Below is a small trained network, with its code and all its weights. Each question gives an input and a class and asks what happens when units are switched off, that is, made to give their printed mean instead of their output.

import numpy as np


def w(rows, s, z=0):
    codes = np.array(rows[::2]) - 128.0
    scale = np.full(codes.shape[1], s)
    scale[-1] = z or s
    return codes * scale


def f(y):
    return np.maximum(y, 0)


def log_softmax(a):
    a = a - a.max(-1, keepdims=True)
    return a - np.log(np.exp(a).sum(-1, keepdims=True))


def net(x, mask):
    res = np.array(x, float).reshape(1, 7) / 4 @ E
    y = f(res @ A[0][:, :-1].T + A[0][:, -1])
    res = res + np.where(mask, y, B[0][:, -1]) @ B[0][:, :-1]
    return log_softmax(res[-1] @ U[:, :-1].T + U[:, -1])


A, B = {}, {}
E = w([
[176,42,100,173,125,174,170,24,61],'x0',
[144,133,145,88,145,178,90,114,130],'x1',
[141,143,117,111,88,116,166,141,127],'x2',
[22,86,227,151,47,108,134,182,37],'x3',
[25,171,126,55,219,102,172,35,112],'x4',
[120,148,137,153,142,183,130,109,137],'x5',
[63,2,124,48,223,210,165,221,133],'x6',
],0.0095)
A[0] = w([
[32,104,214,159,97,127,118,112,31,125],'N0',
[48,35,123,93,122,178,172,162,232,64],'N1',
[164,55,51,148,65,87,90,163,169,126],'N2',
[145,124,3,131,179,123,121,124,184,81],'N3',
[162,222,180,146,125,59,97,98,81,57],'N4',
[127,185,166,175,93,103,38,71,139,47],'N5',
[13,183,154,57,126,137,125,56,104,27],'N6',
[40,172,88,54,161,63,161,62,126,57],'N7',
[109,81,88,131,194,158,137,184,68,104],'N8',
[69,193,199,106,141,79,114,169,237,72],'N9',
[124,122,127,133,89,91,85,48,100,155],'N10',
[31,64,124,92,184,121,94,193,134,7],'N11',
[51,158,158,127,99,138,74,186,3,44],'N12',
[216,148,104,115,243,88,140,139,221,107],'N13',
[163,125,226,128,82,126,109,183,254,133],'N14',
],0.0082,0.0017)
B[0] = w([
[188,196,107,128,110,117,124,85,104,254],'N0',
[115,165,122,86,113,115,204,141,155,230],'N1',
[148,78,111,180,42,167,117,120,132,216],'N2',
[154,206,148,113,134,88,123,149,104,209],'N3',
[134,101,142,53,89,118,159,194,152,252],'N4',
[65,133,168,111,152,122,181,199,217,243],'N5',
[121,107,109,157,115,169,136,161,141,235],'N6',
[58,50,84,210,45,214,54,129,150,240],'N7',
[140,106,161,51,124,92,142,161,147,207],'N8',
[214,70,188,165,230,131,181,32,48,241],'N9',
[107,103,178,85,108,109,171,110,166,207],'N10',
[92,157,163,136,95,152,150,128,143,230],'N11',
[162,177,30,96,110,87,74,146,62,233],'N12',
[229,174,113,153,82,127,90,113,122,233],'N13',
[89,106,97,173,165,254,168,46,131,219],'N14',
],0.0085,0.0097)
U = w([
[81,144,188,70,132,84,176,183,204,68],'0',
[116,245,64,131,134,90,71,148,76,104],'1',
[67,69,96,195,122,184,75,154,135,81],'2',
[131,69,193,139,167,106,186,27,86,252],'3',
],0.011,0.003)

Each question gives the input, the list of numbers given to net, and the class t.
The units are the neurons (one row each of A and B). Each row of codes is followed by its name. A weight is (code - 128) times the scale printed after its matrix; where a second scale follows, it is the last column's (A, B and U).
mask holds one flag per neuron, in row order. A switched-off neuron (its flag False) gives its mean, the last column of its row in B, instead of its output. The means were averaged over made-up inputs and are rounded, as every weight is.
A unit's drop is (log p(t) with every unit on - log p(t) with that unit switched off) / (log p(t) with every unit on - log p(t) with every unit switched off).
The circuit of an input: a set's keep is (log p(t) with only the set's units on - log p(t) with every unit switched off) / (log p(t) with every unit on - log p(t) with every unit switched off). Starting from the 12 units with the biggest drops (on a tie, the unit counted first), units are removed one at a time, each time the one whose removal leaves the highest keep (on an exact tie, the one counted first), for as long as the keep stays at least 0.8.
circuit, biggest first: the units of the circuit, biggest drop first
top k neurons: the k neurons with the biggest drops, biggest first
drop when u is switched off: that unit's drop, to one decimal
input [-1,5,-6,5,1,0,-4], class 1: circuit, biggest first -> [N12]
input [-5,2,0,-2,-2,4,-3], class 3: circuit, biggest first -> [N9, N14]
input [-3,1,-8,-4,8,2,7], class 2: top 3 neurons -> [N7, N6, N5]
input [-7,-8,-3,7,3,0,3], class 1: top 2 neurons -> [N12, N0]
input [6,-7,3,7,-7,-6,1], class 1: circuit, biggest first -> [N0, N12]
input [-6,3,-2,0,7,-4,-7], class 0: top 3 neurons -> [N4, N5, N14]
input [-5,5,-2,3,8,1,2], class 2: top 2 neurons -> [N7, N6]
input [4,-7,6,7,0,-4,5], class 1: circuit, biggest first -> [N12, N0]
input [-7,7,-7,-3,-6,-6,-5], class 3: top 3 neurons -> [N9, N14, N7]
input [-4,8,3,-6,6,1,1], class 1: top 4 neurons -> [N13, N3, N14, N2]
input [-7,1,1,-3,3,5,-7], class 0: top 2 neurons -> [N5, N4]
input [-8,0,0,-7,7,-5,-4], class 3: top 3 neurons -> [N9, N12, N0]
input [-3,2,1,8,-8,4,-2], class 1: top 4 neurons -> [N12, N0, N7, N6]
input [1,-1,-4,3,-7,-1,7], class 0: circuit, biggest first -> [N1]
input [-7,-5,-4,-1,6,-3,-1], class 3: top 2 neurons -> [N9, N2]
input [4,-8,8,8,6,1,-6], class 1: top 2 neurons -> [N0, N12]
input [-7,-4,-1,3,-4,5,2], class 3: top 2 neurons -> [N9, N7]
input [2,-2,8,6,4,-4,1], class 1: top 2 neurons -> [N0, N12]
input [5,-2,-7,3,1,8,-7], class 0: top 2 neurons -> [N5, N9]
input [0,7,-8,-7,1,0,6], class 1: circuit, biggest first -> [N13]
input [-2,0,-1,8,-8,4,-8], class 0: drop when N4 is switched off -> 1.1
input [4,4,-7,3,7,0,-6], class 2: drop when N9 is switched off -> 0.1
input [-1,-5,2,8,4,-2,-5], class 1: drop when N12 is switched off -> 1.6
input [0,-5,-6,4,-4,-6,6], class 0: drop when N8 is switched off -> 0.3
